In the rows, zero is written as 128.
Each row is followed by its class; each block has classes of its own.
[144 132 107 132 134 141  73  71  89 128 105 137 139 121 105 160  91 105
 160 140 112 128 107 138 127 114 124 127 162 142 105 120 120 137]
rab
[107 121 139 127 132 102 125 145  90 136 107 133 132 131 119 139 142 136
 118 101 126 129 124 133 132  88 116 164 147 109 135  99 143 117]
Nenun
[ 96 130 124 112  97 123 126 145 103 117 121 135 144 140 120 103 156 125
 108 123 143 123 114 140 127  96 109 141 130 131 147 125 125 144]
rik
[145 158 100 110 107 104 147 139 153 148 199 124 137 115 134 155 138 140
 110 125 112 135 165 145 137 163 135 129 121 150 101 167 129  91]
nur
[105 106 141 123 107 153 102 131 128 115 102 130 107 133 146 155 145 149
 139 124 105 102 127 116 147 121 157 125 122 146 154 164 106 146]
rik
[130 134 107 132 162 118  97  74 136 164 101 157 177 102  83 169  60 128
 186 115 119 153 139 154 123 171 134  91 152 129 134 149 134 125]
giz
[103 130 200 174 138  97 126 116  93 113 101 141  76 140 135 107 138 144
 176 140 117 154 134  81 154 122 139 133  97 130 134 168 136 120]
giz
[160 152  63 131 144 121 129 119 130 164 111 119 175 109 129 135  89  89
 154 171 154 112  72 166 118 161 153  74 102 127 114 121 104 134]
Nezom
[198 136 117  98 113  79 161 183 135 187 132  98 207 124 129 105 139 180
 106 118 162 114 108 129 111  72 112 155 161 114 148 133 134 104]
Nenun
[133 156 181 124  74 104 138 150 114 112 112 126 168 133  77  91 168 151
  99 139 139 143  42 135 104  83  84 146 166 156 151 176 128 127]
rik
[160 120 169 164 144 160 112  83 145 116 104 126 127 213 143 115 151 132
 137 113 119 100 139  97 153 118 131 140 155 164 139  72 121 125]
fozo
[132 130 141 150 107 101 109 133 112 143 127 152 173 160 119 168 138 148
 148  79 120 137 124 119 134  96 113 178 164 124 138 110 156 114]
boril
[128 146  87 160 153 132 142 211 163 153 146  85 146 150 191 125 157  87
 137 136 166  70 115 150 125 159 174 121  79  98 119  89 115 144]
Nenun
[134 191 162 206 127 135 138  94 175 127 122 124 130 128 117 117 141  67
 157 195 151 170  85 111 182 164 167  96 142 178  86 102 123  86]
papo
[101 138 200 180 124 139  99  97  98  94 118 142  70 120  98 149 109 125
 182 133 104 149 144 122 125 105 143 122 135 126 113 140 119  98]
rab
[132 136 129 128 109 118 108 144 123 116 108 128 182 161 116 136 118 117
 105 118 159 105  92 146 108  60 115 132 141 130 151 161 136 148]
rab
[121 144 150 122 117 125 136 127 123 111 118 148 123 147 123 107 140 124
 114 101 117 129 141 107 122 111 116 174 123 126 147 153 149 112]
giz
[ 99 128  55  72 107 112 120 115  58 151 136 139 120  75 110 100 121 101
 119 125 140 145 133 150 112 104 111 154 136 102 110  76 142 145]
Nenun
[116 135 114 168 133 111  84 128 121 118 120 139 131 123 105 149 111 111
 156 116 133 125 142 161 143 105 127 106 129 136 121 137 124 105]
Nezom
[134 146 102 100  87  98  66 117 154 146 140 151 122 123  89  93 135  93
 135 153 151 106 107 166 145 155 129 140 143 177 143 147 107 149]
fozo
[ 90 136 140 127 119  87 108 146 134 116 139 143 110 135  95 112 131 127
 145  79 136 119 182 112 130 108  98 176 165 121 157 155 148 129]
fozo
[ 82 104  86  80 112 173 147 148  88 109 170 112  34  59 129  83 160 154
 161 161 106  80 187 107 103 153 126 156  80 123 146 114 102 105]
rik
[133 104 143 151 119  90 100 117 151  80 123 130  72 100  81 118 148  96
 104  77 123 139 159 118 157 126 101 196 165 108 126  67 134  96]
zevef
[141 146 130 102 145 160 108 103 155 169 123 148 128 133 121 126 131 112
 130 122 126 100 130 117 124 198 157 126 159 172 142 139 104 135]
kobeb
[145 147 151 162 138 110 130 179 147 136 140 121 155 151 134 134 148 113
  84 121 147 132  99 106 123 112 126 148 144 155 140 159 152 137]
boril
[170 123 154 177 141 133 143 156 150 128 118 116 157 152 136 163 131 139
 118 123 134 133 111  90 149 105 143 122 149 144 134 119 153 118]
gezu
[145 140 160 137 115 110 124 178 132 137 128 131 159 144 116 137 152 133
 129 104 121 118 131 120 132 115 135 151 135 171 148 195 124  98]
rik
[149 140 122  50  85 135 155 132  93 147 161 137 172 131 114 138 112 205
 165 108  99 113 144 165  66 122 103 144 132  87 136 165 109  94]
rab
[118 139 195 170 104 120 131 107 103 120 123 154 116 177 124 123 169 134
 138 109 117 146 128 100 155 116 125 180 142 154 129 109 138  98]
boril
[112 155  51  54  32 140 185  58 155 144 131 129 199 115  81 141 134 172
 135 135 137 105  94 198 137 136 140  84 157 143 113 142 105  78]
nur
[135  89  56 108 118 133  57 128 166 143 124 117 130  66  58 104 121  93
 108 112 160 117 109 187 114 135 114 132 155 144 153  75 131 134]
nur
[133 158 128 148 161  95 103 168 115 161 138 138 176 142 128 148 113 107
 118 128 146 107 132 155 117 112 120 118 131 144 144 151 121 125]
rik
[ 74 116  65  38 128 181  91 117  79 133  99 186 135 139 139 147 104 140
 160 110 102 110 159 174 113 120 111 168 105 102 158 131 137 162]
nur
[147 134  91  85 118 146  69 112  87 169 132 180 133 144 130 102 142 112
 174 108 126  96 151 132 122 145 115 195 131 132 138  54 127 134]
kobeb
[116 136 118  93  61 153 108  93 144  87 113 157 140 128 108 166 129 191
 198 154 112 109  94 164 137 115 134 117 127 134 133 144 107 119]
zevef
[109 125  66 119 137 111  98 126  73 147 162 145 137 139 126 135 107 140
 252 107 109 131 183 168 115 168 107 127 102  74  97  66 133 134]
fozo
[142 130 147 132 133 116 150 140 136 131 138 104 141 148 131 126 150 169
  93 124 136 111 126 116 124  88 109 131 145 141 146 136 138 105]
nur
[129 158 115 103  77 135 148 109 163 137 154 137 148 117 112 144 137 142
 136 143 125 120  99 148 118 153 145 134 123 147 135 130 126 104]
nur
[119 105 152 149 112 146 118  98  63  84 120 135 103 131  96 121 159 124
  94 143 105 162 104 133 134  84 100 124 121 156 111  74 138 117]
rik
[127  80 154 102  97 102  71 117  41 104  89 136 100 166 158 134 154 191
  94 121  94 146  75 143 142  43  96 117 122 102 133 130 119 170]
Nezom
[ 96  99 146 135 127 102 116 125  94 117  60 155 153  98  60 137 101 125
 118 109 138 169 109 153 139  82 103 117 148 119 155 159 142 141]
rik
[172 125 174 204  82 150 128  76 182  95  50 127 101 106  97 128 122  82
 131 137 120 160  94 127 198 111 182 103 126 151  91 157 123  74]
papo
[158 136 144 133 111  75 159 134 110 150 142 128 189 168 151 149 145 154
 102 116 127 135 107 117 133 101 106 134 122 121 129 128 152  96]
papo
[129 100 154 127 160 107 128 128 159 145 125 130 130 137  97 129 109 173
 153 103 131 110 189 127 131 154 119 110 144 139 172 172 119 120]
fozo
[139 163 138 153 105 115  97 127 126 141 113 142 153 152 126 115 135 114
 151 103 152 119 111 114 134 100 129 132 161 138 117 152 139 149]
kobeb
[129 164 126 113  83 156 117 114 123 129 119 151 129 117 119 103 132 109
 144 120 134 114 134 120 117  91 135 185 142 152 136 143 138 121]
Nenun
[143  75 139  92 170 115  69 137  83 164 117 131 105 133 131  89 138 144
 126  85 113 142 141 116 104 144  84 192 145 106 170  74 135 164]
nur
[131 157 101 136 134 140  89 130 120 155 124 191 122 101 126 120  87 113
 246 131 134 126 208 137 149 169 139 157  89 109 116 165 129 134]
kobeb
[125 118 160 139 174 146 122 163 135 135 112 136  96 100 102 132 111 122
 125 112 126 141 162  86 132 134 133 151 169 147 161 155 146 116]
gezu
[141 162 158 184 130 115 140 105 147 106 109 117 116  90  91 140 108 128
 146 161 131 136 110  97 145 111 135 103 152 170 122 204 126  90]
Nezom
[ 98  95 165 137 118 142 132 123 120  90 159 106  27  96 122 101 177 160
 126 119  91 128 185  89 142 145 110 151 123 132 129 125 127  75]
papo
[132 112 165  73 163 144 100 136 142 160 142 153  45  80 121 116 133 155
 101 125  99 103 170  89 105 191 127 175 151 132 179 139 108 137]
kobeb
[127 134 103  98  80 147 164 100  66 133 146 130 141 161 165 148 147 178
 125 142 105 103 106 141 115 105 138  99 100 138 103 155 121 118]
boril
[130 170  72 145 146 152 156 127 142 135 126 121 139  93 163 165  86 115
 158 164 130 114 149 146 140 135 154 104 107  86  84 149 126 140]
Nenun
[114 133 143 168 145 158 111 159 120 101 111 137 134 168 141 119 155  92
 118 141 143 108 132 111 144  95 130 148 102 171 149 123 135 137]
rik
[132 103 137 114 130  77 132 143 110 136 142 117 132 145 114 136 141 172
 132  91 116 131 137 108 119 108  97 150 158  98 144  88 147 127]
fozo
[139 136  61  72 125 179 111 124 106 155  94 184 143 103 124 131  90  92
 124 140 135 121 140 134 121  90 142 184 127 129 150 102 147 132]
boril
[139 106 129 139 141 143 137 155 136 127 120 111 144 147 158 134 140 137
 133 118 124 125 133 104 132 131 134 120 101 133 139 155 145 123]
papo
[155 192 118 150 132 172 181 162 172 155 128 120 190 152 165 154 117 116
 169 170 149 100 122 135 133 144 204  85  86 177 108 204 117 102]
Nenun
[118 105 120 103 160 138 142 113 107 126 132 141 135 125 113 126 102 115
  88 145 150 118 149 112  99 120 111 142 108 133 174 106 138 146]
rab
[146 133 104  91 127 131 129 168 116 142 161 134 156 179 186 115 153 182
 147 113 120  98 181 110 122 103 115 165  96 112 149 132 140 121]
giz
[122 142 111 173 177  82 168 158 149 138 157 135 171 129 105 158 127  87
  55 120 166 139 164 105 153 125 104 152 143 156 139 128 174 105]
boril
[155 148 122 129 115 147 138 139 116 131 111 128 147 150 164 142 119 148
  93 131 129 105 106 124 115  53 126 133 138 108 126 155 139 139]
boril
[134 125 149 150 133 110 104 148 101 138 109 136 160 173 138 146 146 146
 139  99 134 127  93 118 126 100 119 121 141 117 127 112 149 155]
kobeb
[108 139  76  89 127 174 112 141 147 146 143 150 149 120 105 143 126 121
 140 132 144  86 156 133 133 142 142 138 162 183 164 128 129 107]
gezu
[120 122 142 146 100 140 120 123 121 102  89 134 105 134 117 135 151 131
 143 100 110 116  97 135 141 132 133 127 130 101 104 142 128 136]
kobeb
[139 106  82 104 132 151  51 128 110 143 112 160 189 174 124 108 122 130
 165 107 137 117 129 188 112 128 106 127  99 134 154 105 134 161]
giz
[150 133 171 164 114  69 137 116 132 117  97 127 165 145 103 148 106 123
  86 104 150 141 117 123 148  58 113 137 163 107 132 167 139 120]
rab
[119 149 151 168 153 144 108 138 141 127 156 151 152 178 144 112 134 147
 220 110 124 155 197 121 135 167 119 145 101 121 130 112 143 124]
giz
[103 129 109 142 155  98 153 123  93 149 115 101 182 150 126 190 132 170
 124 146 126 124  61 152 134 137 122  55 160 131 105 158 124 135]
boril
[149 124 181 155 119  71 121 152 121 140 108 135 166 159 121 107 150 131
 106 113 146 180  96 130 150  90  98 146 140 106 136  99 151 114]
papo
[139 126 117 128 168 153 103 123 127 155 135 121 115 111 136 145 111 122
 180 163 112 124 105 127 109 214 167  82  98 168 136 146  96 137]
Nezom
[120 159 183 180  88 111 140  94 140 110 102 154 135 144 105 163 127 153
 185 123 112 136 112 125 151  94 157 123 126 121 123 125 137  65]
giz
[127 114 154 154 138 131  71  98 120 125  98 163 101 123  88 145 149  81
 129 143 101 156 121 147 189 170 139 155 143 176 120  75 104 108]
rik
[114 140 142 123 123 108 133 130 154 139 126 140 137 129 111 123 134 123
 123 100 134 143 142 126 139 148 123 167 147 127 148 138 139 122]
nur

A new block, with new classes.
[169 136 128 174 128 111 114  60 142 110 152 152 151 232 117 106 133 141
 132 165  54 162 121 132 123 142 122 150 146  89 161 159  83 129]
tota
[ 98 176 164 146  57 136 111 114 133 136 130 134 150 161 131 124 126 138
 150 139 146 100 168 223 111 168 100 120 149 105 160 110  75 164]
Vibef
[140 121 116 133 142 110 148 135 140 124  98 147 128 149 132 117 148 131
 141 129 115 139 123 145 146  86 122 106 121 132 112 149 116 146]
setu
[152 131  85 130 128 135 142 132 131 140 117 132 120 138 127 119 124 125
 139 112  90 143 110 143 126 126 141 117 141  96 115 125 137 104]
tota
[126 133 124 102 137 122 140 109  99 140 126 160  94 126 142  66 141 109
 143 119  92 148 145 137 173 141 134 125 100 141 100 117  97 110]
setu
[173 173 112 129 124 120 137 141 138 163 161 164 139 131 118 117 146 108
 128 147  94 133 179 130 161 123 124 129 100 143 144 145 134 108]
zolop
[112 150 148 133 113 149 119 116 110 130 129 126 140 130 113 107 130 108
 128 110 142 135 114 169 152 125 119 120 142 116 132 125  82 131]
Ruf
[159 203 153 102 129 109  96 106 114  92 143 170  78 210 173 103 143 122
 112 149  47 129 181 180 120 132 152 137 178 102  81 114  86 110]
nariv
[137  84  94 119 103 128 129 116 132 142  86 118 135 139 115  95 118 139
 121 114  80 128 102 108 102 127 170 114 167  88 122 103 123 118]
tota
[160 141  85 118 114 109 151 172  88 140 161 125 138  93 140 127 134 134
 141 103 139 161 136 142 155 161 108 165 103 117 117 132 129  86]
lin
[143 135 101 123  91 148 157 151 134 145 120 144 104 129 163 145 152 131
 140  89  89 133 154 163 109 135  78  99 128 147  92 131 139 120]
setu
[153 158 118 129 128 137 131 126 111 138 123 144 103 164 140 106 127 140
 125 110  85 112 185 143 129 124 121 106 152 137 100 117 119 115]
zolop
[143 113 151 165 190 121 138 158 180 173  98 148 127 142  74 188 164  85
 126 120 146 140  73 148 128 141 100  99 116 128 115 118 189 104]
Ruf
[172 156 127 120  82 163 104 114 139 121 132 111 147 154 113 121 129 152
 126 149  88 140 119 140 139 119 123  82 152 129 137 134 127 133]
kog
[138 154 122  92 124 163 135  96 144 159  71 126 104 211  94  21 133 114
 125  81  78 119 123 102 120 131 121 100 124 127 105 109 110  85]
tota
[136 202 145  86  79 102 174 194   6 162 108  86 113   4 157 214  50 165
 200 202 179 103 208 241 236  61 172 108 121 169 118 127  62 108]
setu
[126  96 114 162 157 132 152 156 161 153  79 134  92 149 119  91 170 103
 132 133  77 119 131 116 171 147 127  71 137 162 124  64 143 130]
Ruf
[104 108 138 150 188 173 129 130  98 109 125 112 123  82 144 119 126 125
 179  77  79 112  80 158 164  91 191 106 173 103 100 159 126 134]
vup
[114 155 116 158 119 140 145 135 140 145 128 150 133 123 130 112 143 128
 124 131 122 153 115  94 148 161 124  98 147  87 140 115 131 144]
Vibef
[150 167 163  95 116 136 122 135  91 135 144 137 141 115 134 122 130 129
 137 101 128 134 133 158 146 117 132 147 114 128 116 163  93 114]
setu
[111 115 118 184 149 135 169 128 188 140  91 125 112 166 136 125 117 120
 147 117 110 101 125 112 113 120 132  92 146 106 117 137 115 184]
tota
[ 70 102 169 166 150 153 130  51 161 142 116 125 129 179 118 142 106  94
 136 155 100 139  87  46  95 131  99 115 137  88 124 142  97 130]
tota
[133 127 133 120  89 165 121 131 176 130 141 119 122 116 153 153 122  98
 157  64  96  87 103 134  91 141 143 124 132  77 105 133 159 111]
nariv
[124 140 136 115 111 110 119 153 108 124 127 109 132 136 133 129 139 129
 126 139 145 133 138 164 142 118 120 123 131 134 140 119  81 133]
Vibef
[127  78 133 108  79 146 115 147 138 120  76 105 149 135 115 123 107 106
 133  87 126 116  91 167 136 111 143  99 163  70 124  91 108 115]
Ruf
[145 117 137 162 128 128 126  97 111 161 155 141 133 116 134 114 138 135
 105 120 140 142 112  74 130 149 102 135 126 105 120 127 125 142]
setu
[204 120 115 199  79 120 153 113 221 148 106 138 152 188  88 209 105 147
 115 115  75 171  58 114  86 197 111  85 172  44 132 175 146 158]
kog
[125 169 139 131 142 159 101 159 125 114 128 113 131 154  99 126 145 135
  92 111 158  96 130 145 101 121 114 132 156 137 139 106 128 142]
Ruf
[151  82 188  74  92 156 126 140 142 139 124 144 129 157 109 161 108 119
 129 113 104 142 122 131 153 133 124  94 134 145 125 132 106 138]
Vibef
[158 130 156  93  92 163 150 172 187 139 100 123 137 156 134 141 125  96
 140 101 133 117 129 129 146  80  76  74  88 140 109 155 135 135]
setu
[117  87 154 111  91 155 112  94 155 173  92 135 132 186  88  95 140 118
 123 119 109  95 130 156  81 110  88  88 175 135  95  97  99 158]
lin
[193 130 151 132  90 153 117 106 108 110 192 122 139 156 136 155  81 156
 156 162  64 115 175 146 167 122 155 130 126 121 136 170 141 105]
vup
[152 187 167 205 136  81 132 104  96 143 163 145 164 159 114 176 128 166
 144 243 134 180 143 183 169 185  98 133 140 137 157 147  88 143]
lin
[145 125 154 113 163 150 115 157 112 144 150 131 121 118 129 164 138 117
 129 135 127 103 166 145 146  77 105 111 127 192 121 129 131 136]
zolop
[103  62  74 142 157 118 157 120 148 119  91 146 130 140  99 128 130 148
 135 115 118 145  86  94  99 110 145 115 160 105  96 139 150 154]
lin
[138 150 126 135 119 132 124 121 148 135 133 118 110 138 147 124 142 128
 121 126 119 107 128 112 110 118 131 108 137 132 103 125 143 131]
nariv
[127 133  74 164 107  66 133  97 120 145 153 147 152  55 130 128 130 153
 156 189 170 128 132 168 147 121 190 144 108 101 140 131 172 138]
nariv
[122 126  76 114  93 126 128 190 168 109 118 121 165 116 111 108 138 131
 126 129 162 115 127 176 107 138 131 125 121 117 145 113 148 165]
lin
[154 102 117 120  79 150 127 157 169 166 128 120 143 122  97 123 150  87
  94  99 124 120 111 132 123 113 108  98 136 131 135 112 119 143]
Ruf
[157 140 127 127 110 135 127 154 122 123 160 115 134 116 143 128 122 119
 125 131  77 125 160 129 156 131 149 120 125 156 145 147  82 138]
zolop
[130 170 133 139 156 136 114 155 123 129 116 127 133 121 144 134 178 129
 142 110  88 127 126 129 118 142 115 141 151 114 133 113 138 103]
kog
[133 195 125 135  80 114 121 140  79 144 142 118 136 109 172  97 152 157
 115 148 148 114 194 153 120 141  95 141 124 136 129 106 103 121]
setu
[128  44  94  92  82 145 120 149 147 105  65  59 157 149  93 159  79 135
 148  83 153 106  56 179  85  81 119 114 138 106 140 121 113 126]
tota
[175  86 158 201 162 170 103 145 145 133 105  87 154 161 134 105 167 128
 140 114  66 102  77  54 180 123 141  85 170  87 153  74 162 101]
Ruf
[146 100 118 139 119 121 113 136 130 127 112 116 130 148 147 130 132 119
 124 110  81 119 132 148 114 120 126 109 159 108 114 111 104 118]
zolop
[135 134  93 123 106 135 143 124 103 131 124 146 128 138 144  93 143 168
 114 119  86 129 181 105 107 126 121 128 152 129 109 130 167 100]
vup
[131 107 106 125  76 113 114 183 167 118 116 125 124 105 181 169 170 130
 112 119  79 106 144 178  58 166 137 116 173 130 118  83 155 143]
nariv
[152  86 102 171 114 121 128  97 135 118 105 132 147 173 162  49 134 157
 140 149  52 132 141  73 152 148 170 116 156  72 147  89 133 125]
tota
[155  95 119 107 107 184 131 153 135 142 145 133 154 120 133 121 141 102
 111  50  84 162  70 102 124 140  92 139 154 108 150 134  97 138]
tota
[138 185 174 112 147 143 134 158 118 104 115 118 128 126 150 111 124 134
 134 142  92 176 124  73 198 195 148 110 107 133 134 131 128  96]
kog
[177 128 106 179 168 109 123 167 148 157 134 105 114 162 113 137 175 131
 101 129  68 128 102  70  91 201 116 139 149 113 116  94 159  89]
lin
[151 144 148  93 105 150 126 117 145 127 125 150 131 166 125  94 114 123
 125 120  91 130 170 133 144 120 143  84 115 152 104 155 125 122]
zolop
[108 130 148 130 125 165 109 139 128 132 148 101 127 121 137 105 132 104
 103 105 109  97 128 102 106 134 114 134 149 117 129 121 107 137]
vup
[140 153 129  97  95 140 129 117 117 129 117 109 127 180  98 104 120 137
 139 115  90 127 133 157 111 132 122 122 138 139 103 149  79 101]
lin
[112 122 180  99 103 178 121 112 115 120 129 128 152 149 136 122 132 149
 139  67 165 109 135 147 106 103  67 133 112 166 122 163 108 156]
setu
[156 101 109 116 117 159 137 147 147 141 137 139 143 123 130 152 139 112
 160  78  51 124 111 142 109 120 148 143 142 104 134 149 137 107]
tota
[176 134 153 102 116 133 110 140 109  96 164 155 130 174 148 111 122 147
 117 134 121 171 148 123 183 163 124 124 116 114 132 121 135 115]
Vibef
[160 112 146 144 128 119 115 120 136 141 140 132 127 138 152 123 135 123
 123 122 132 121 115  86 145 146 114 140 127  95 127  95 153 116]
nariv
[154  69  76 163 112 109 139 143 148 146 110 124 160 149 137 112 173 129
 147 131 137 143 115 206 138  93  53 112 122 159 165 104 117 161]
tota
[162 155 123 103 105 150 130 142 109 134 150 142 155 111 137 110 146 122
 131  91 124 156 112 124 154 116 102 140 103 112 131 156 123 104]
setu
[192 140 106 144 164 154 140 115  84 144 135 152 104 200 152  73 156 137
 179 113  64 125 166 164 204  79  73 129 140 143 135  95 108  98]
tota
[112  92 153 139 130  98 128 103 145 116 107 148 117 160 124 115 124  97
 120 141  90 150 124 136 142 152 168 113 142  98 106 121  92 129]
Ruf
[113 189 113 131 154 139 152 164 105 139 117 115 118 105 130 128 138 141
 135 139 136 106 166 139 133  84 124 115 135 156 112 150 146 114]
vup
[143 139 131 117 120 157 125 156 130 147 143 108 123 129 144 127 134 115
 128  90 102  96 145 134 103 124 122 145 136 132 129 122 107 126]
tota
